Below is a small trained network, with its code and all its weights. Each question gives an input and a class and asks what happens when units are switched off, that is, made to give their printed mean instead of their output.

import numpy as np


def w(rows, s, z=0):
    codes = np.array(rows[::2]) - 128.0
    scale = np.full(codes.shape[1], s)
    scale[-1] = z or s
    return codes * scale


def norm(h):
    return h / np.sqrt((h * h).mean(-1, keepdims=True) + 1e-5)


def f(y):
    return y / 2 * (1 + np.tanh(0.7978845608 * (y + 0.044715 * y**3)))


def log_softmax(a):
    a = a - a.max(-1, keepdims=True)
    return a - np.log(np.exp(a).sum(-1, keepdims=True))


def net(x, mask):
    res = np.array(x, float).reshape(1, 6) / 4 @ E
    u = 0
    for l in range(3):
        y = f(norm(res) @ A[l][:, :-1].T + A[l][:, -1])
        res = res + np.where(mask[u : u + 5], y, B[l][:, -1]) @ B[l][:, :-1]
        u += 5
    return log_softmax(norm(res)[-1] @ U[:, :-1].T + U[:, -1])


A, B = {}, {}
E = w([
[1,138,42,145,236,68,1,80,149],'x0',
[144,205,226,147,118,164,25,89,125],'x1',
[161,198,89,231,86,24,159,75,152],'x2',
[137,138,191,96,228,81,176,71,52],'x3',
[208,149,78,200,230,144,85,240,97],'x4',
[43,178,180,152,188,140,220,169,250],'x5',
],0.0023)
A[0] = w([
[146,238,245,158,110,205,3,88,146,2],'L0N1',
[132,81,159,41,170,213,102,146,113,28],'L0N2',
[218,195,100,144,119,44,134,65,196,89],'L0N3',
[88,159,102,179,65,195,89,164,175,96],'L0N4',
[74,154,140,118,89,160,124,61,130,44],'L0N5',
],0.0044,0.0014)
B[0] = w([
[110,50,15,114,161,113,254,164,117,253],'L0N1',
[57,182,167,196,96,122,115,144,102,178],'L0N2',
[52,128,202,138,122,182,118,176,69,184],'L0N3',
[162,137,168,114,79,73,51,159,153,173],'L0N4',
[142,149,175,113,81,127,95,91,146,146],'L0N5',
],0.0068,0.0023)
A[1] = w([
[169,151,153,133,167,171,116,104,141,132],'L1N1',
[59,57,159,70,139,217,84,184,104,30],'L1N2',
[165,159,55,106,70,166,76,77,25,62],'L1N3',
[132,194,96,254,63,28,167,87,99,45],'L1N4',
[192,125,139,93,134,122,86,103,184,3],'L1N5',
],0.0053,0.003)
B[1] = w([
[124,156,131,145,104,107,100,79,137,83],'L1N1',
[96,184,176,213,128,131,186,193,75,187],'L1N2',
[162,7,255,145,224,127,167,150,220,245],'L1N3',
[57,139,196,117,156,227,142,228,74,188],'L1N4',
[187,149,226,188,68,124,144,230,139,16],'L1N5',
],0.0063,0.0012)
A[2] = w([
[158,184,165,90,220,99,174,78,81,71],'L2N1',
[157,145,121,150,126,104,148,123,99,13],'L2N2',
[206,178,97,171,208,170,114,171,131,92],'L2N3',
[127,198,168,143,185,126,181,131,255,8],'L2N4',
[223,162,162,114,104,181,199,144,128,36],'L2N5',
],0.0068,0.0017)
B[2] = w([
[163,140,110,143,72,140,100,173,168,252],'L2N1',
[8,28,146,111,101,125,102,145,175,93],'L2N2',
[110,137,164,84,73,124,170,58,136,239],'L2N3',
[173,44,157,128,150,129,101,120,84,204],'L2N4',
[88,154,83,141,195,96,64,102,130,243],'L2N5',
],0.012,0.0023)
U = w([
[202,1,219,134,203,110,99,125,117,165],'0',
[81,195,62,135,222,72,29,74,122,210],'1',
[50,195,213,172,118,176,162,207,66,142],'2',
[120,85,18,98,132,113,243,170,129,3],'3',
[140,161,183,65,51,97,166,8,148,116],'4',
[198,167,110,145,48,124,66,204,177,131],'5',
],0.0066,0.00064)

Each question gives the input, the list of numbers given to net, and the class t.
The units are the neurons (one row each of A and B). Each row of codes is followed by its name. A weight is (code - 128) times the scale printed after its matrix; where a second scale follows, it is the last column's (A, B and U).
mask holds one flag per neuron, layer by layer. A switched-off neuron (its flag False) gives its mean, the last column of its row in B, instead of its output. The means were averaged over made-up inputs and are rounded, as every weight is.
A unit's drop is (log p(t) with every unit on - log p(t) with that unit switched off) / (log p(t) with every unit on - log p(t) with every unit switched off).
The circuit of an input: a set's keep is (log p(t) with only the set's units on - log p(t) with every unit switched off) / (log p(t) with every unit on - log p(t) with every unit switched off). Starting from the 12 units with the biggest drops (on a tie, the unit counted first), units are removed one at a time, each time the one whose removal leaves the highest keep (on an exact tie, the one counted first), for as long as the keep stays at least 0.8.
circuit, biggest first: the units of the circuit, biggest drop first
unit that matters most: the unit with the biggest drop
top k neurons: the k neurons with the biggest drops, biggest first
k most important neurons of layer l: the k neurons of layer l with the biggest drops, biggest first
input [6,-7,-8,-4,-8,0], class 2: top 3 neurons => (L1N2, L0N1, L2N5)
input [6,-2,-2,-7,3,-1], class 5: circuit, biggest first => (L0N4, L2N5)
input [-3,-5,8,-4,1,3], class 2: unit that matters most => L1N4
input [-8,-3,-7,-7,7,3], class 1: circuit, biggest first => (L2N5, L0N1)
input [-4,-5,-8,0,-4,0], class 2: 2 most important neurons of layer 0 => (L0N2, L0N1)
input [-4,-2,-8,2,-8,-5], class 2: top 4 neurons => (L1N2, L0N2, L2N3, L2N4)
input [-2,2,-6,1,-4,-5], class 2: top 3 neurons => (L0N2, L1N2, L2N4)
input [-1,-3,-2,5,0,3], class 5: circuit, biggest first => (L2N1, L0N1)
input [-5,-4,3,-5,7,5], class 4: circuit, biggest first => (L2N3, L0N1)
input [6,-3,-5,-7,2,6], class 5: 3 most important neurons of layer 0 => (L0N4, L0N1, L0N3)
input [7,4,-6,-8,8,-2], class 4: top 3 neurons => (L2N3, L2N5, L0N3)
input [-3,-7,4,-8,-4,8], class 0: top 3 neurons => (L2N4, L0N1, L2N1)
input [-8,-1,-8,-2,-5,0], class 1: circuit, biggest first => (L2N5, L0N3)
input [8,-5,7,-7,6,-8], class 0: circuit, biggest first => (L1N3, L2N5)
input [6,0,-7,-1,0,-6], class 2: top 4 neurons => (L1N2, L0N2, L2N4, L2N5)
input [2,-2,7,-1,-8,-8], class 0: circuit, biggest first => (L1N3)
input [-6,2,4,3,-6,5], class 1: top 4 neurons => (L2N5, L1N3, L2N3, L0N2)
input [-3,-6,4,6,7,-6], class 4: top 2 neurons => (L2N3, L0N1)
input [-2,-1,-1,-3,7,5], class 4: top 2 neurons => (L2N3, L1N3)
input [-6,-7,-6,-1,4,7], class 0: circuit, biggest first => (L2N4, L0N1)
input [-6,-5,-1,8,7,6], class 5: top 2 neurons => (L2N1, L0N1)
input [4,8,-4,-2,2,7], class 3: top 3 neurons => (L0N1, L1N3, L2N5)
input [3,5,-1,7,4,-2], class 5: unit that matters most => L2N1
input [-4,2,8,-8,-6,-7], class 2: top 4 neurons => (L1N4, L0N3, L2N4, L2N1)
input [-6,5,0,5,3,4], class 1: top 2 neurons => (L2N5, L1N3)
input [4,-3,-3,-4,6,-8], class 0: top 2 neurons => (L1N3, L0N1)
input [-8,-2,6,-6,-6,6], class 1: 3 most important neurons of layer 2 => (L2N5, L2N3, L2N1)
input [-5,5,1,-5,3,7], class 0: circuit, biggest first => (L2N4)
